Below is a small trained network, with its code and all its weights. Each question gives an input and a target symbol and asks what happens when units are switched off, that is, made to give their printed mean instead of their output.

import numpy as np


def w(rows, s, z=0):
    codes = np.array(rows[::2]) - 128.0
    scale = np.full(codes.shape[1], s)
    scale[-1] = z or s
    return codes * scale


def f(y):
    return y / 2 * (1 + np.tanh(0.7978845608 * (y + 0.044715 * y**3)))


def softmax(a):
    e = np.exp(a - a.max(-1, keepdims=True))
    return e / e.sum(-1, keepdims=True)


def log_softmax(a):
    a = a - a.max(-1, keepdims=True)
    return a - np.log(np.exp(a).sum(-1, keepdims=True))


def net(x, mask):
    ids = ['ΓΔΛΨβεζθξπτω'.index(c) for c in x.split()]
    T = len(ids)
    res = E[ids] + P[:T]
    r = res
    for j in range(3):
        rows = slice(3 * j, 3 * j + 3)
        q, k, v = (r @ M[0][rows].T for M in (Q, K, V))
        z = softmax(np.where(np.tri(T) > 0, q @ k.T / 3**0.5, -1e9)) @ v
        o = O[0][rows]
        res = res + np.where(mask[j], z, o[:, -1]) @ o[:, :-1]
    y = f(res @ A[0][:, :-1].T + A[0][:, -1])
    res = res + np.where(mask[3:27], y, B[0][:, -1]) @ B[0][:, :-1]
    return log_softmax(res[-1] @ U[:, :-1].T + U[:, -1])


Q, K, V, O, A, B = {}, {}, {}, {}, {}, {}
E = w([
[116,161,136],'Γ',
[116,159,136],'Δ',
[100,147,134],'Λ',
[118,161,136],'Ψ',
[108,150,133],'β',
[121,164,136],'ε',
[122,166,137],'ζ',
[178,64,251],'θ',
[150,200,148],'ξ',
[106,102,141],'π',
[93,87,142],'τ',
[51,66,136],'ω',
],0.026)
P = w([
[117,184,97],'0',
[113,170,111],'1',
[107,164,128],'2',
[106,158,149],'3',
[103,154,170],'4',
[101,149,190],'5',
[103,143,210],'6',
[104,138,232],'7',
[110,134,252],'8',
],0.018)
Q[0] = w([
[72,252,184],'head 1',
[139,165,106],'head 1',
[89,183,188],'head 1',
[123,114,113],'head 2',
[104,116,143],'head 2',
[106,150,118],'head 2',
[149,112,126],'head 3',
[140,133,128],'head 3',
[116,133,177],'head 3',
],0.025)
K[0] = w([
[166,62,249],'head 1',
[133,152,159],'head 1',
[111,67,247],'head 1',
[102,117,105],'head 2',
[148,85,111],'head 2',
[199,94,61],'head 2',
[149,93,86],'head 3',
[135,86,106],'head 3',
[208,94,90],'head 3',
],0.016)
V[0] = w([
[219,235,164],'head 1',
[135,133,128],'head 1',
[84,69,141],'head 1',
[228,149,111],'head 2',
[140,105,190],'head 2',
[95,158,101],'head 2',
[7,185,132],'head 3',
[88,151,202],'head 3',
[89,119,142],'head 3',
],0.014)
O[0] = w([
[142,109,254,192],'head 1',
[125,125,131,126],'head 1',
[136,179,64,171],'head 1',
[42,91,147,89],'head 2',
[87,153,37,189],'head 2',
[162,98,152,130],'head 2',
[179,67,164,207],'head 3',
[116,138,171,255],'head 3',
[118,111,135,141],'head 3',
],0.013,0.011)
A[0] = w([
[157,108,171,136],'neuron 1',
[92,162,88,51],'neuron 2',
[127,89,185,63],'neuron 3',
[134,119,158,178],'neuron 4',
[62,150,148,152],'neuron 5',
[210,77,110,68],'neuron 6',
[123,120,127,118],'neuron 7',
[74,97,110,188],'neuron 8',
[97,163,9,21],'neuron 9',
[82,84,102,99],'neuron 10',
[91,107,162,1],'neuron 11',
[120,107,66,184],'neuron 12',
[174,101,133,203],'neuron 13',
[123,126,157,181],'neuron 14',
[83,71,125,133],'neuron 15',
[140,92,103,95],'neuron 16',
[170,124,92,77],'neuron 17',
[128,171,150,88],'neuron 18',
[112,176,134,109],'neuron 19',
[89,155,118,53],'neuron 20',
[160,79,134,47],'neuron 21',
[177,125,88,113],'neuron 22',
[66,124,108,219],'neuron 23',
[130,62,108,139],'neuron 24',
],0.016)
B[0] = w([
[89,103,112,251],'neuron 1',
[88,113,99,155],'neuron 2',
[112,212,153,243],'neuron 3',
[141,101,111,239],'neuron 4',
[155,120,131,230],'neuron 5',
[177,134,223,156],'neuron 6',
[126,131,134,122],'neuron 7',
[159,150,112,152],'neuron 8',
[163,85,182,187],'neuron 9',
[106,132,162,127],'neuron 10',
[150,126,8,149],'neuron 11',
[119,178,149,167],'neuron 12',
[97,117,50,220],'neuron 13',
[134,97,113,244],'neuron 14',
[124,158,150,126],'neuron 15',
[105,114,106,133],'neuron 16',
[87,143,164,150],'neuron 17',
[124,84,96,182],'neuron 18',
[130,93,145,184],'neuron 19',
[96,105,116,150],'neuron 20',
[157,136,146,154],'neuron 21',
[64,166,122,161],'neuron 22',
[170,166,139,204],'neuron 23',
[120,141,73,134],'neuron 24',
],0.013,0.018)
U = w([
[254,123,175,194],'Γ',
[173,91,182,166],'Δ',
[41,121,110,162],'Λ',
[101,111,157,68],'Ψ',
[175,80,38,255],'β',
[88,108,162,73],'ε',
[118,133,153,30],'ζ',
[114,211,168,42],'θ',
[139,147,117,130],'ξ',
[140,214,60,144],'π',
[115,125,161,37],'τ',
[100,108,169,47],'ω',
],0.009,0.0062)

Each question gives the input, a string of symbols that net reads in full, and the target symbol t.
The units are the heads (3 rows each of Q, K, V and O) and the neurons (one row each of A and B). Each row of codes is followed by its name. A weight is (code - 128) times the scale printed after its matrix; where a second scale follows, it is the last column's (O, A, B and U).
mask holds one flag per unit, heads first, then neurons. A switched-off unit (its flag False) gives its mean, the last column of its rows in O or B, instead of its output. The means were averaged over made-up inputs and are rounded, as every weight is.
A unit's drop is (log p(t) with every unit on - log p(t) with that unit switched off) / (log p(t) with every unit on - log p(t) with every unit switched off).
The circuit of an input: a set's keep is (log p(t) with only the set's units on - log p(t) with every unit switched off) / (log p(t) with every unit on - log p(t) with every unit switched off). Starting from the 12 units with the biggest drops (on a tie, the unit counted first), units are removed one at a time, each time the one whose removal leaves the highest keep (on an exact tie, the one counted first), for as long as the keep stays at least 0.8.
units of the circuit, in order: the units of the circuit, biggest drop first
k most important neurons: the k neurons with the biggest drops, biggest first
heads that matter: for each layer, one digit per head in row order, 1 if its drop is at least 0.15 and else 0, layers parted by /
input Γ ω ω ξ ω ξ π ζ, target β: units of the circuit, in order -> (neuron 3; head 1)
input ξ π τ ξ Λ π ξ ω β, target θ: 3 most important neurons -> (neuron 9; neuron 22; neuron 12)
input θ ε Ψ, target Γ: units of the circuit, in order -> (neuron 13; neuron 1)
input ζ Ψ ω β θ Δ, target Γ: units of the circuit, in order -> (neuron 13; neuron 1; neuron 22)
input θ τ β ω ζ π Γ Δ, target Γ: 4 most important neurons -> (neuron 1; neuron 13; neuron 5; neuron 23)
input Δ Λ β ω ξ ξ π τ ζ, target π: units of the circuit, in order -> (head 1)
input β Ψ θ π τ Λ, target Γ: heads that matter -> 000
input β π β ω τ, target θ: 2 most important neurons -> (neuron 22; neuron 12)
input ω π Δ ε, target β: 2 most important neurons -> (neuron 3; neuron 13)
input θ τ Γ π, target Γ: units of the circuit, in order -> (neuron 13; neuron 1; neuron 22)
input Λ Γ ω ξ ζ, target θ: heads that matter -> 100
input θ ξ Γ Λ ξ ε Ψ, target Γ: units of the circuit, in order -> (head 3; neuron 13; neuron 1; neuron 3)
input Λ ξ θ π, target Γ: units of the circuit, in order -> (neuron 13; neuron 1; neuron 22; neuron 2)
input π π Λ, target β: units of the circuit, in order -> (neuron 3)
input β Δ Ψ Ψ ζ ξ ε ε, target Λ: heads that matter -> 100
input Ψ Λ Λ ω ζ ξ, target θ: 3 most important neurons -> (neuron 22; neuron 9; neuron 12)
input ξ ξ Δ Γ Γ π β Ψ, target β: units of the circuit, in order -> (head 1; neuron 3)
input π θ β Γ, target Γ: units of the circuit, in order -> (neuron 13; neuron 1)
input Ψ Λ ε Δ Λ π π ξ, target β: heads that matter -> 101
input Δ π β, target β: units of the circuit, in order -> (neuron 3)
input Δ ξ τ Ψ Γ, target π: heads that matter -> 111
input β θ ξ, target Γ: heads that matter -> 001
input ω Ψ Γ, target θ: heads that matter -> 100
input π Δ Λ π β, target β: units of the circuit, in order -> (neuron 3; head 1)
input ζ β Ψ ω β, target θ: 2 most important neurons -> (neuron 22; neuron 9)
input Ψ β ξ, target Λ: 2 most important neurons -> (neuron 3; neuron 1)
input τ β ε π, target β: units of the circuit, in order -> (head 1)
